Below are the code and all the weights of a small trained network. Each question names an input and a class and asks about switching units off, where a switched-off unit gives its printed mean instead of its output.

import numpy as np


def w(rows, s, z=0):
    codes = np.array(rows[::2]) - 128.0
    scale = np.full(codes.shape[1], s)
    scale[-1] = z or s
    return codes * scale


def f(y):
    return np.maximum(y, 0)


def log_softmax(a):
    a = a - a.max(-1, keepdims=True)
    return a - np.log(np.exp(a).sum(-1, keepdims=True))


def net(x, mask):
    res = np.array(x, float).reshape(1, 6) / 4 @ E
    y = f(res @ A[0][:, :-1].T + A[0][:, -1])
    res = res + np.where(mask, y, B[0][:, -1]) @ B[0][:, :-1]
    return log_softmax(res[-1] @ U[:, :-1].T + U[:, -1])


A, B = {}, {}
E = w([
[160,119,41,164,102,158,154,93,48,120],'x0',
[141,108,47,38,115,86,170,78,217,144],'x1',
[207,139,130,135,165,35,97,142,140,103],'x2',
[148,245,147,90,139,136,220,136,117,153],'x3',
[113,203,112,74,137,187,52,37,116,50],'x4',
[143,134,160,35,44,118,78,138,81,212],'x5',
],0.012)
A[0] = w([
[183,212,47,164,103,138,192,123,35,143,201],'N1',
[166,135,186,11,2,128,73,184,49,226,47],'N2',
[72,100,172,129,133,106,37,146,196,140,137],'N3',
[235,226,135,90,185,31,155,162,65,109,213],'N4',
[201,102,75,148,101,118,109,82,71,142,203],'N5',
[101,131,214,55,177,137,160,200,178,45,105],'N6',
[170,95,110,161,115,24,15,129,116,102,121],'N7',
[147,78,120,172,115,61,183,169,140,189,126],'N8',
[78,158,106,203,245,153,207,217,189,34,4],'N9',
[152,144,192,142,184,159,102,207,44,107,29],'N10',
[55,123,109,172,189,150,203,97,156,76,62],'N11',
[162,97,65,34,107,123,191,132,254,128,81],'N12',
[35,151,118,104,116,221,164,183,130,157,97],'N13',
[74,196,139,79,171,167,25,12,130,65,94],'N14',
[97,210,248,80,163,112,178,135,177,148,62],'N15',
[61,42,125,125,117,187,108,106,136,156,159],'N16',
[120,154,170,164,140,205,135,152,114,154,43],'N17',
[109,169,206,215,143,136,70,199,47,118,39],'N18',
[109,35,158,165,126,122,210,204,138,221,23],'N19',
[90,141,114,78,114,205,196,144,117,160,194],'N20',
],0.0086,0.0025)
B[0] = w([
[114,76,119,94,115,97,215,198,63,81,217],'N1',
[194,136,84,164,215,187,24,147,101,167,249],'N2',
[130,60,98,94,116,108,176,190,68,55,178],'N3',
[67,142,222,157,185,142,124,81,163,88,220],'N4',
[117,72,143,117,143,105,185,168,98,138,176],'N5',
[161,127,70,150,130,86,183,142,68,125,183],'N6',
[89,138,228,138,170,107,141,134,163,81,182],'N7',
[111,160,172,120,72,198,139,135,127,149,197],'N8',
[195,141,108,136,155,158,84,176,136,188,228],'N9',
[143,94,105,55,77,114,79,48,174,225,192],'N10',
[173,126,99,148,188,130,89,160,152,146,196],'N11',
[93,126,31,50,132,142,162,79,159,176,213],'N12',
[140,141,203,163,166,74,118,104,174,119,193],'N13',
[163,183,155,148,22,166,124,109,121,98,224],'N14',
[111,16,132,124,108,129,194,160,53,31,206],'N15',
[111,97,255,122,199,60,169,147,122,105,181],'N16',
[88,96,131,111,144,122,134,70,157,138,172],'N17',
[57,99,29,51,121,107,133,64,147,158,214],'N18',
[165,213,161,149,26,147,136,109,115,136,215],'N19',
[68,135,189,132,200,96,171,150,159,109,195],'N20',
],0.0092,0.018)
U = w([
[79,112,56,46,114,77,110,32,185,205,105],'0',
[216,149,92,151,213,166,50,178,119,158,115],'1',
[135,29,110,128,100,71,168,193,30,83,81],'2',
[156,243,185,139,1,148,117,107,138,134,91],'3',
[100,76,170,122,153,96,142,154,121,101,254],'4',
[71,172,247,121,215,46,118,103,202,131,102],'5',
],0.0097,0.008)

Each question gives the input, the list of numbers given to net, and the class t.
The units are the neurons (one row each of A and B). Each row of codes is followed by its name. A weight is (code - 128) times the scale printed after its matrix; where a second scale follows, it is the last column's (A, B and U).
mask holds one flag per neuron, in row order. A switched-off neuron (its flag False) gives its mean, the last column of its row in B, instead of its output. The means were averaged over made-up inputs and are rounded, as every weight is.
A unit's drop is (log p(t) with every unit on - log p(t) with that unit switched off) / (log p(t) with every unit on - log p(t) with every unit switched off).
The circuit of an input: a set's keep is (log p(t) with only the set's units on - log p(t) with every unit switched off) / (log p(t) with every unit on - log p(t) with every unit switched off). Starting from the 12 units with the biggest drops (on a tie, the unit counted first), units are removed one at a time, each time the one whose removal leaves the highest keep (on an exact tie, the one counted first), for as long as the keep stays at least 0.8.
circuit, biggest first: the units of the circuit, biggest drop first
k most important neurons: the k neurons with the biggest drops, biggest first
drop when u is switched off: that unit's drop, to one decimal
input [1,-6,7,3,2,-8], class 1: circuit, biggest first => [N9]
input [-7,2,0,8,2,2], class 4: 2 most important neurons => [N15 N4]
input [1,0,8,-7,-7,-2], class 5: 3 most important neurons => [N7 N14 N15]
input [1,-6,4,-2,2,8], class 1: 2 most important neurons => [N2 N12]
input [-1,-7,4,4,7,-3], class 0: 2 most important neurons => [N18 N10]
input [-2,1,-3,-1,-3,3], class 1: circuit, biggest first => [N2 N1]
input [2,1,6,2,-4,3], class 5: 2 most important neurons => [N4 N14]
input [3,5,2,-8,-5,-1], class 4: circuit, biggest first => [N7 N4 N1]
input [1,-6,-6,5,-5,-4], class 0: 3 most important neurons => [N18 N10 N4]
input [-7,0,3,6,5,-3], class 2: 2 most important neurons => [N15 N6]
input [-6,3,-2,-3,-8,6], class 3: 2 most important neurons => [N19 N8]
input [-3,-2,-8,-6,1,-3], class 5: 4 most important neurons => [N16 N15 N1 N13]
input [-7,5,-8,-1,8,-1], class 3: 2 most important neurons => [N14 N1]
input [3,-6,5,-6,-8,-2], class 3: circuit, biggest first => [N19 N8]
input [1,4,2,-6,-4,6], class 1: 3 most important neurons => [N2 N15 N1]
input [-1,6,-4,0,-7,8], class 1: circuit, biggest first => [N2]
input [2,-5,6,5,-1,4], class 5: 2 most important neurons => [N4 N12]
input [-6,0,2,3,6,-3], class 2: circuit, biggest first => [N15 N6]
input [0,1,-6,-2,-5,-2], class 5: drop when N16 is switched off => 0.8
input [-8,-8,-1,-7,-8,-1], class 0: drop when N10 is switched off => 0.6
input [-2,5,-8,-6,7,2], class 5: circuit, biggest first => [N16]
input [-3,-1,-8,2,-5,-3], class 5: drop when N14 is switched off => 0.1
